How the points are linked:
at | σ ω τ κ
q490 | q143 q349 q584 q269
q815 | q649 q712 q708 q762
q332 | q892 q409 q356 q408
q100 | q735 q490 q644 q143
q646 | q808 q259 q500 q334
q109 | q181 q319 q775 q333
q572 | q309 q181 q887 q698
q260 | q500 q445 q549 q190
q408 | q499 q950 q647 q709
q293 | q554 q428 q265 q747
q286 | q217 q797 q480 q549
q892 | q995 q408 q997 q499
q747 | q272 q674 q283 q336
q887 | q339 q659 q319 q364
q413 | q279 q339 q181 q456
q537 | q589 q812 q92 q109
q817 | q260 q372 q797 q445
q319 | q333 q752 q589 q413
q409 | q408 q576 q544 q950
q445 | q190 q340 q960 q646
q525 | q58 q66 q970 q817
q272 | q548 q336 q996 q55
q576 | q950 q595 q332 q672
q339 | q456 q364 q333 q871
q377 | q142 q808 q796 q696
q672 | q885 q31 q408 q265
q333 | q831 q413 q572 q279
q900 | q854 q835 q808 q815
q283 | q996 q554 q703 q121
q57 | q775 q537 q336 q589
q997 | q31 q647 q576 q414
q269 | q66 q256 q735 q480
q334 | q708 q900 q377 q854
q776 | q409 q532 q765 q576
q38 | q674 q703 q293 q642
q996 | q537 q121 q642 q812
q149 | q259 q235 q445 q343
q854 | q70 q815 q696 q649
q265 | q439 q271 q709 q283
q121 | q812 q272 q957 q548
q55 | q752 q56 q812 q887
q970 | q286 q770 q256 q797
q589 | q572 q109 q56 q181
q70 | q601 q649 q983 q765
q708 | q660 q854 q142 q70
q595 | q672 q997 q409 q31
q549 | q235 q960 q289 q890
q649 | q765 q762 q660 q521
q957 | q57 q996 q674 q537
q762 | q521 q946 q70 q776
q295 | q532 q316 q762 q807
q480 | q372 q485 q525 q289
q343 | q900 q796 q646 q835
q808 | q696 q334 q284 q708
q58 | q960 q817 q286 q260
q387 | q946 q983 q815 q295
q709 | q38 q885 q995 q703
q428 | q747 q38 q271 q674
q797 | q549 q58 q485 q960
q712 | q762 q387 q854 q946
q472 | q712 q142 q900 q387
q235 | q343 q890 q340 q796
q765 | q544 q521 q316 q332
q950 | q709 q672 q892 q885
q885 | q703 q265 q499 q439
q499 | q428 q709 q414 q38
q256 | q480 q467 q143 q485
q340 | q646 q149 q260 q259
q142 | q387 q696 q835 q983
q279 | q100 q456 q698 q490
q960 | q890 q260 q217 q500
q143 | q525 q269 q508 q66
q995 | q293 q499 q31 q428
q316 | q807 q601 q946 q356
q508 | q970 q735 q904 q770
q703 | q642 q439 q428 q957
q456 | q490 q871 q831 q349
q217 | q149 q549 q372 q235
q871 | q349 q275 q279 q904
q289 | q340 q217 q817 q149
q584 | q508 q100 q275 q735
q372 | q445 q289 q58 q340
q775 | q659 q589 q55 q572
q271 | q283 q293 q885 q554
q904 | q256 q684 q490 q467
q835 | q815 q472 q334 q712
q544 | q647 q332 q807 q892
q698 | q644 q831 q364 q584
q659 | q364 q572 q752 q309
q190 | q377 q646 q890 q808
q890 | q796 q500 q149 q284
q796 | q835 q284 q259 q472
q548 | q319 q55 q537 q752
q500 | q284 q190 q235 q377
q439 | q957 q283 q38 q996
q647 | q414 q892 q595 q995
q644 | q684 q584 q871 q508
q309 | q275 q698 q339 q644
q752 | q413 q887 q109 q339
q364 | q871 q309 q413 q275
q356 | q997 q544 q532 q647
q66 | q817 q480 q770 q372
q521 | q332 q776 q601 q409
q684 | q467 q508 q349 q970
q181 | q698 q333 q659 q831
q696 | q983 q708 q472 q660
q983 | q295 q660 q712 q316
q336 | q55 q92 q121 q56
q601 | q356 q765 q295 q544
q674 | q336 q642 q554 q92
q807 | q595 q356 q776 q997
q284 | q472 q377 q343 q142
q92 | q56 q57 q272 q775
q532 | q576 q807 q521 q595
q660 | q316 q70 q387 q601
q485 | q289 q286 q66 q217
q259 | q334 q343 q190 q900
q349 | q269 q904 q100 q256
q946 | q776 q295 q649 q532
q735 | q770 q143 q684 q525
q275 | q904 q644 q456 q684
q414 | q271 q995 q672 q293
q56 | q887 q775 q548 q659
q642 | q92 q957 q747 q57
q467 | q485 q970 q269 q286
q554 | q121 q747 q439 q272
q812 | q109 q548 q57 q319
q831 | q584 q279 q309 q100
q31 | q265 q414 q950 q271
q770 | q797 q525 q467 q58

In the rows, 64 means zero.

The rows follow the links: the fewer symbols apart two points are, the more alike their rows tend to be.

Rows of some points; one shown again gets a slightly different row:
q333: [74, 25, 74, 97, 61, 86, 78, 51, 113, 69, 73, 94, 36, 91, 18, 72, 68, 81, 2, 61, 70, 44, 49, 52, 53, 70, 53, 71, 75, 52, 47, 63, 43, 58, 70, 72, 49, 72, 53, 64, 49, 58, 91, 78, 37, 46, 79, 31, 73, 48, 40, 59]
q259: [56, 108, 39, 32, 65, 39, 53, 38, 51, 41, 37, 30, 82, 48, 83, 70, 55, 39, 95, 73, 80, 56, 57, 82, 83, 89, 74, 81, 67, 84, 80, 87, 103, 77, 40, 57, 48, 87, 70, 42, 50, 74, 39, 30, 81, 83, 46, 90, 37, 60, 74, 66]
q316: [54, 90, 63, 38, 65, 47, 51, 92, 9, 68, 64, 43, 89, 38, 110, 50, 64, 52, 125, 62, 48, 91, 86, 70, 67, 44, 73, 46, 48, 68, 75, 53, 70, 63, 68, 57, 90, 41, 73, 73, 87, 65, 40, 62, 88, 75, 54, 91, 65, 83, 88, 68]
q269: [68, 69, 46, 67, 63, 62, 68, 18, 109, 44, 43, 61, 50, 77, 32, 80, 57, 57, 25, 72, 90, 30, 37, 71, 74, 102, 62, 93, 81, 74, 62, 90, 85, 72, 43, 66, 27, 102, 58, 39, 31, 69, 69, 42, 52, 66, 61, 55, 44, 42, 48, 60]
q286: [65, 87, 40, 52, 64, 52, 63, 18, 93, 40, 37, 48, 61, 67, 47, 78, 55, 48, 48, 74, 90, 35, 40, 77, 80, 102, 66, 94, 79, 80, 70, 94, 96, 76, 39, 62, 29, 103, 62, 36, 33, 73, 59, 32, 61, 74, 55, 68, 37, 45, 56, 62]
q283: [66, 26, 90, 87, 62, 83, 70, 102, 54, 88, 92, 90, 56, 70, 62, 52, 73, 85, 55, 54, 40, 84, 80, 46, 44, 28, 57, 37, 53, 43, 52, 33, 25, 50, 90, 67, 90, 29, 61, 90, 87, 52, 78, 99, 55, 47, 78, 46, 91, 74, 61, 64]
q644: [72, 47, 58, 84, 62, 75, 75, 27, 117, 55, 57, 79, 40, 86, 18, 79, 61, 68, 6, 68, 84, 33, 38, 62, 64, 90, 56, 86, 81, 64, 54, 80, 67, 66, 53, 68, 33, 92, 54, 48, 35, 65, 83, 58, 42, 56, 70, 39, 56, 41, 41, 59]
q121: [69, 20, 90, 94, 62, 88, 74, 92, 71, 86, 91, 95, 48, 77, 49, 57, 74, 87, 36, 54, 46, 75, 73, 46, 44, 36, 54, 44, 58, 43, 47, 39, 24, 50, 88, 69, 82, 36, 58, 86, 80, 52, 85, 98, 47, 44, 81, 38, 90, 68, 54, 62]
q887: [74, 20, 80, 100, 62, 88, 79, 61, 106, 74, 79, 96, 37, 89, 23, 69, 69, 84, 6, 59, 64, 51, 53, 49, 49, 61, 52, 64, 71, 49, 46, 56, 37, 56, 74, 71, 56, 63, 54, 70, 56, 56, 92, 85, 38, 44, 81, 30, 79, 52, 41, 59]
q339: [74, 28, 72, 96, 61, 85, 78, 45, 116, 67, 70, 92, 36, 91, 17, 73, 66, 79, 1, 63, 73, 42, 46, 54, 55, 73, 53, 74, 76, 54, 48, 67, 47, 59, 66, 72, 45, 77, 53, 61, 46, 59, 91, 75, 37, 48, 79, 32, 70, 47, 39, 59]
q854: [53, 107, 48, 27, 66, 38, 49, 67, 22, 52, 48, 31, 91, 37, 105, 58, 57, 43, 122, 68, 64, 77, 73, 77, 78, 66, 75, 63, 56, 78, 81, 70, 90, 71, 52, 56, 71, 63, 74, 57, 71, 71, 35, 43, 88, 83, 46, 98, 48, 75, 86, 68]
q775: [73, 17, 84, 99, 61, 89, 77, 72, 95, 79, 85, 98, 39, 87, 30, 64, 71, 86, 14, 57, 56, 60, 61, 47, 46, 52, 52, 56, 67, 45, 45, 50, 30, 53, 80, 71, 67, 54, 55, 77, 65, 54, 91, 91, 41, 42, 82, 31, 84, 58, 45, 60]
q336: [70, 19, 88, 95, 61, 88, 74, 89, 76, 85, 90, 96, 46, 80, 44, 57, 73, 88, 31, 54, 47, 71, 71, 45, 44, 38, 54, 46, 60, 42, 47, 40, 24, 49, 87, 70, 79, 40, 56, 84, 77, 52, 86, 97, 47, 44, 82, 36, 90, 66, 52, 62]
q275: [72, 44, 60, 85, 62, 76, 75, 29, 118, 56, 58, 81, 40, 88, 17, 78, 62, 70, 6, 67, 82, 34, 40, 61, 62, 89, 56, 86, 81, 63, 53, 79, 65, 66, 55, 69, 34, 91, 55, 50, 36, 64, 83, 60, 42, 54, 71, 38, 58, 43, 40, 59]
q595: [57, 63, 79, 57, 64, 62, 57, 108, 16, 80, 80, 62, 79, 47, 100, 47, 69, 69, 105, 56, 38, 97, 90, 58, 56, 28, 67, 34, 45, 54, 66, 38, 45, 55, 83, 61, 100, 26, 70, 87, 96, 58, 54, 83, 77, 63, 63, 76, 81, 85, 80, 67]
q356: [57, 74, 72, 48, 64, 57, 53, 104, 10, 76, 75, 54, 84, 41, 107, 48, 67, 62, 116, 58, 41, 95, 90, 63, 59, 33, 70, 38, 46, 59, 70, 43, 55, 59, 77, 59, 97, 31, 71, 81, 95, 61, 48, 74, 82, 68, 59, 82, 74, 86, 85, 68]
q349: [71, 55, 53, 77, 62, 70, 73, 22, 115, 49, 51, 72, 44, 83, 22, 80, 60, 63, 13, 69, 87, 31, 38, 65, 68, 96, 58, 90, 83, 69, 58, 86, 74, 69, 49, 67, 29, 97, 56, 45, 33, 67, 78, 51, 46, 60, 66, 46, 51, 41, 43, 59]
q284: [56, 110, 39, 29, 65, 36, 51, 42, 44, 43, 39, 29, 84, 44, 88, 67, 55, 39, 103, 72, 76, 59, 60, 82, 82, 84, 74, 78, 64, 85, 80, 84, 101, 76, 42, 57, 53, 82, 72, 45, 54, 74, 39, 32, 83, 85, 45, 93, 39, 63, 78, 66]
q235: [59, 105, 37, 36, 66, 41, 56, 30, 63, 39, 35, 35, 76, 53, 73, 73, 54, 40, 83, 73, 85, 49, 51, 82, 83, 95, 71, 86, 71, 85, 77, 90, 104, 76, 38, 59, 41, 93, 69, 39, 43, 75, 45, 28, 76, 81, 48, 85, 35, 55, 70, 65]
q38: [65, 31, 90, 83, 62, 81, 69, 105, 48, 88, 92, 86, 58, 67, 68, 50, 73, 83, 62, 53, 38, 86, 84, 48, 44, 27, 59, 35, 51, 44, 53, 33, 26, 50, 91, 67, 93, 27, 61, 90, 89, 52, 75, 97, 59, 49, 77, 50, 92, 77, 64, 64]
q770: [66, 77, 43, 61, 64, 57, 66, 18, 102, 42, 40, 56, 56, 73, 38, 81, 56, 52, 37, 72, 91, 33, 37, 73, 76, 102, 64, 94, 81, 77, 66, 93, 90, 74, 40, 65, 28, 103, 61, 38, 31, 72, 65, 38, 57, 69, 58, 61, 40, 43, 52, 60]
q490: [72, 53, 55, 78, 62, 70, 74, 24, 117, 51, 52, 73, 43, 84, 21, 80, 61, 65, 11, 69, 86, 32, 37, 64, 68, 94, 58, 90, 82, 67, 56, 84, 72, 68, 50, 68, 29, 96, 56, 45, 33, 66, 79, 53, 45, 59, 68, 43, 52, 42, 42, 60]
q500: [59, 106, 37, 34, 66, 40, 54, 32, 58, 40, 36, 32, 78, 50, 76, 72, 54, 39, 88, 74, 83, 51, 53, 82, 83, 93, 72, 85, 70, 85, 78, 89, 104, 77, 38, 58, 43, 91, 69, 40, 46, 75, 43, 28, 78, 82, 46, 88, 36, 57, 72, 64]
q960: [61, 99, 37, 40, 65, 44, 58, 23, 75, 39, 35, 39, 70, 58, 62, 76, 54, 43, 69, 74, 87, 43, 47, 80, 83, 98, 70, 90, 74, 84, 75, 93, 102, 77, 37, 60, 36, 99, 66, 38, 39, 75, 50, 29, 70, 79, 49, 79, 35, 52, 64, 63]
q525: [67, 79, 42, 59, 64, 55, 65, 17, 100, 42, 40, 54, 56, 72, 40, 79, 55, 51, 37, 73, 92, 33, 38, 74, 77, 102, 65, 94, 80, 77, 67, 93, 92, 74, 40, 64, 28, 103, 61, 37, 31, 72, 64, 36, 59, 70, 57, 62, 40, 44, 53, 61]
q584: [72, 48, 57, 82, 63, 74, 74, 26, 118, 53, 55, 77, 42, 87, 19, 79, 61, 67, 8, 68, 84, 32, 38, 63, 65, 92, 56, 88, 81, 66, 56, 81, 69, 67, 52, 69, 32, 93, 55, 47, 34, 64, 81, 56, 43, 57, 70, 42, 55, 42, 41, 60]

Each walk starts at a row. The symbols on each line, taken left to right, move it on to the next point.
Answer with the point's row; about right is enough.
---
[60, 58, 81, 60, 64, 64, 58, 110, 18, 83, 83, 65, 76, 49, 97, 46, 69, 70, 101, 55, 36, 96, 90, 56, 53, 27, 66, 33, 45, 53, 65, 36, 42, 55, 84, 61, 99, 25, 68, 87, 96, 58, 56, 85, 76, 61, 66, 72, 82, 85, 79, 67]
κ τ ω ω κ [64, 33, 90, 82, 62, 80, 68, 106, 45, 88, 91, 85, 60, 65, 70, 50, 72, 83, 66, 53, 37, 88, 83, 48, 45, 26, 58, 35, 50, 44, 54, 33, 27, 51, 90, 65, 94, 26, 61, 90, 90, 52, 74, 97, 59, 50, 76, 51, 92, 77, 66, 64]
ω ω κ σ κ σ [74, 22, 77, 99, 61, 87, 78, 55, 109, 72, 76, 95, 37, 90, 20, 70, 68, 83, 3, 60, 66, 47, 51, 51, 52, 65, 52, 68, 72, 51, 46, 59, 40, 57, 72, 72, 52, 68, 53, 67, 53, 57, 92, 82, 39, 45, 80, 29, 76, 50, 39, 59]
---
[69, 21, 90, 93, 62, 87, 73, 94, 69, 87, 92, 94, 49, 76, 50, 55, 73, 88, 39, 54, 44, 76, 75, 46, 43, 34, 55, 43, 57, 43, 49, 38, 23, 50, 88, 68, 83, 36, 57, 86, 80, 53, 83, 98, 49, 44, 81, 39, 90, 71, 54, 63]
κ τ σ σ σ ω [73, 31, 68, 93, 62, 83, 77, 41, 117, 64, 67, 89, 37, 90, 17, 75, 66, 77, 1, 64, 75, 39, 44, 55, 57, 77, 54, 77, 78, 56, 50, 70, 52, 61, 64, 70, 42, 80, 53, 58, 44, 61, 89, 72, 38, 49, 77, 32, 67, 45, 39, 58]
τ σ κ ω ω [70, 60, 50, 74, 63, 67, 71, 20, 114, 48, 48, 68, 46, 82, 25, 80, 59, 61, 18, 70, 89, 31, 36, 68, 70, 98, 59, 92, 82, 70, 60, 88, 79, 70, 46, 67, 28, 99, 57, 42, 33, 68, 76, 48, 48, 62, 65, 49, 49, 41, 44, 59]
---
[62, 43, 86, 73, 63, 74, 64, 109, 33, 88, 90, 77, 68, 59, 82, 49, 72, 78, 81, 54, 36, 93, 86, 51, 48, 24, 61, 32, 48, 47, 58, 33, 31, 52, 89, 64, 98, 24, 65, 91, 95, 54, 67, 93, 66, 54, 73, 60, 89, 82, 71, 66]
τ ω κ τ κ [67, 26, 91, 89, 62, 84, 70, 100, 56, 89, 92, 90, 54, 71, 61, 52, 74, 86, 53, 54, 41, 82, 79, 47, 44, 28, 57, 39, 54, 44, 50, 34, 25, 50, 90, 67, 89, 30, 60, 90, 87, 53, 80, 98, 54, 47, 79, 45, 93, 74, 60, 63]
σ ω κ ω κ ω κ [73, 33, 67, 93, 62, 82, 78, 39, 118, 63, 65, 87, 36, 90, 17, 75, 65, 76, 2, 64, 77, 38, 44, 56, 58, 79, 54, 79, 78, 58, 50, 71, 55, 62, 62, 70, 40, 82, 54, 57, 42, 60, 89, 69, 38, 49, 76, 33, 66, 44, 39, 59]
---
[69, 19, 90, 95, 62, 88, 74, 91, 73, 87, 91, 95, 47, 78, 45, 57, 73, 88, 35, 54, 46, 73, 72, 46, 44, 37, 54, 44, 59, 43, 48, 39, 24, 50, 86, 69, 81, 38, 58, 85, 78, 52, 85, 98, 48, 43, 82, 37, 90, 68, 54, 62]
τ σ ω ω σ ω σ [74, 26, 73, 97, 62, 86, 78, 48, 114, 67, 71, 92, 36, 90, 18, 73, 67, 80, 1, 62, 71, 44, 48, 53, 53, 70, 53, 72, 75, 53, 48, 64, 45, 59, 68, 71, 47, 74, 53, 62, 48, 59, 92, 75, 37, 47, 78, 31, 72, 48, 38, 59]
ω κ ω ω ω σ τ [70, 58, 52, 76, 63, 69, 73, 21, 115, 50, 49, 70, 46, 83, 24, 81, 59, 63, 16, 71, 88, 30, 36, 67, 69, 97, 59, 90, 82, 70, 59, 86, 76, 69, 47, 68, 28, 98, 56, 44, 32, 67, 77, 50, 47, 61, 65, 47, 50, 41, 43, 60]
---
[53, 107, 47, 28, 66, 38, 49, 63, 23, 52, 47, 30, 90, 39, 104, 60, 58, 42, 120, 68, 65, 74, 72, 79, 79, 68, 76, 64, 57, 78, 81, 71, 92, 72, 51, 55, 69, 66, 73, 56, 69, 71, 36, 41, 89, 83, 45, 97, 47, 74, 85, 68]
σ κ σ τ τ ω [55, 81, 69, 44, 65, 53, 53, 99, 9, 73, 71, 49, 86, 40, 108, 47, 66, 58, 120, 59, 43, 94, 88, 65, 63, 37, 71, 41, 47, 63, 73, 46, 60, 60, 73, 58, 94, 35, 72, 78, 91, 63, 45, 70, 84, 72, 57, 86, 71, 85, 86, 67]
τ σ τ ω κ ω κ τ [61, 46, 86, 70, 63, 72, 63, 110, 28, 86, 88, 75, 69, 57, 86, 48, 71, 76, 86, 53, 36, 94, 89, 51, 49, 24, 62, 33, 47, 48, 59, 33, 34, 52, 88, 63, 99, 23, 66, 90, 95, 56, 64, 92, 68, 56, 71, 63, 88, 83, 73, 66]
---
[63, 39, 88, 77, 63, 77, 65, 108, 36, 87, 90, 79, 65, 61, 79, 49, 72, 80, 76, 53, 37, 92, 88, 50, 48, 25, 60, 34, 48, 45, 57, 33, 29, 52, 90, 65, 97, 25, 63, 91, 94, 54, 69, 96, 64, 52, 74, 56, 90, 81, 69, 65]
τ σ ω ω σ ω σ [71, 18, 88, 98, 62, 90, 75, 85, 80, 84, 90, 97, 44, 82, 40, 60, 72, 87, 26, 54, 49, 69, 68, 45, 44, 40, 53, 48, 62, 43, 46, 41, 25, 51, 86, 70, 75, 43, 56, 82, 73, 53, 88, 97, 44, 43, 82, 36, 89, 64, 50, 61]
σ σ ω τ σ ω [74, 29, 70, 95, 62, 83, 77, 43, 116, 65, 68, 90, 36, 91, 16, 74, 66, 78, 1, 63, 74, 40, 45, 54, 56, 76, 53, 75, 78, 55, 48, 68, 49, 60, 65, 71, 44, 78, 53, 59, 45, 60, 90, 72, 38, 49, 77, 33, 69, 46, 38, 59]
---
[53, 108, 45, 27, 65, 37, 49, 61, 25, 51, 46, 29, 89, 39, 102, 61, 57, 42, 118, 68, 66, 73, 70, 80, 79, 71, 75, 67, 57, 81, 82, 73, 94, 73, 49, 55, 68, 67, 73, 55, 67, 72, 34, 39, 89, 83, 45, 98, 46, 73, 85, 67]
ω σ σ ω τ [53, 92, 61, 36, 66, 46, 50, 90, 10, 66, 63, 41, 90, 37, 110, 51, 63, 53, 125, 62, 48, 90, 85, 70, 68, 46, 73, 46, 49, 69, 77, 54, 71, 65, 66, 58, 88, 42, 74, 72, 86, 65, 39, 60, 88, 75, 52, 93, 62, 83, 87, 68]
κ σ σ σ ω [63, 38, 88, 78, 63, 77, 65, 108, 38, 89, 91, 81, 64, 62, 77, 49, 73, 80, 73, 53, 37, 91, 85, 49, 47, 25, 60, 34, 49, 46, 56, 33, 29, 51, 89, 66, 96, 26, 63, 91, 92, 54, 70, 95, 61, 51, 75, 56, 90, 80, 69, 66]
---
[74, 19, 81, 99, 62, 89, 77, 63, 103, 75, 80, 96, 37, 89, 23, 67, 69, 85, 7, 59, 62, 52, 56, 49, 48, 60, 52, 62, 71, 48, 46, 56, 35, 56, 76, 72, 58, 62, 54, 72, 58, 56, 92, 86, 38, 44, 81, 30, 80, 54, 41, 59]
ω τ τ ω τ κ ω [74, 23, 76, 98, 61, 87, 78, 53, 111, 70, 75, 95, 36, 90, 19, 71, 68, 82, 3, 61, 67, 46, 50, 51, 53, 67, 52, 70, 74, 51, 47, 61, 41, 58, 70, 71, 51, 70, 53, 66, 51, 57, 91, 80, 37, 46, 80, 30, 75, 50, 40, 59]
τ σ ω ω σ ω σ [70, 63, 50, 71, 63, 65, 71, 20, 114, 47, 47, 66, 47, 81, 26, 80, 58, 60, 19, 70, 88, 30, 37, 68, 71, 99, 60, 92, 82, 72, 60, 89, 80, 71, 45, 66, 28, 100, 58, 42, 32, 69, 75, 46, 48, 63, 65, 50, 48, 40, 45, 59]
---
[57, 110, 39, 31, 65, 38, 52, 42, 47, 43, 38, 30, 83, 46, 87, 67, 54, 39, 100, 73, 77, 58, 58, 81, 82, 86, 74, 80, 66, 84, 79, 85, 102, 75, 41, 57, 51, 85, 71, 44, 53, 74, 40, 31, 83, 84, 45, 92, 38, 62, 79, 65]
ω σ ω σ τ [53, 106, 50, 28, 66, 40, 49, 69, 19, 54, 49, 31, 91, 37, 105, 58, 58, 43, 123, 68, 63, 78, 75, 77, 77, 64, 75, 61, 56, 77, 81, 69, 88, 72, 53, 56, 72, 61, 73, 59, 72, 70, 35, 44, 89, 83, 47, 98, 50, 75, 87, 67]
τ σ ω σ [54, 88, 65, 39, 65, 49, 51, 94, 9, 69, 67, 44, 88, 38, 111, 50, 64, 55, 124, 62, 47, 93, 87, 68, 65, 41, 72, 44, 47, 65, 75, 51, 68, 63, 69, 57, 91, 39, 73, 74, 88, 64, 42, 64, 87, 75, 54, 91, 66, 84, 87, 68]
---
[54, 99, 55, 31, 65, 42, 49, 81, 12, 61, 57, 36, 91, 36, 109, 54, 60, 48, 126, 64, 55, 85, 81, 73, 73, 53, 74, 52, 51, 73, 79, 60, 79, 67, 61, 55, 82, 51, 74, 66, 80, 68, 36, 52, 89, 80, 49, 96, 57, 81, 89, 68]
τ τ κ σ ω [55, 79, 70, 45, 64, 53, 53, 101, 9, 74, 73, 51, 85, 42, 108, 48, 66, 60, 119, 59, 43, 95, 89, 64, 62, 35, 70, 40, 45, 63, 72, 45, 58, 60, 75, 59, 95, 33, 72, 79, 93, 62, 46, 71, 84, 70, 58, 85, 73, 85, 86, 68]
ω σ τ κ [60, 52, 83, 65, 63, 69, 60, 110, 23, 84, 86, 69, 72, 53, 92, 47, 71, 73, 95, 54, 36, 95, 89, 54, 51, 25, 64, 33, 47, 50, 62, 35, 37, 53, 86, 63, 100, 25, 67, 89, 96, 56, 61, 88, 72, 58, 68, 68, 86, 84, 76, 67]
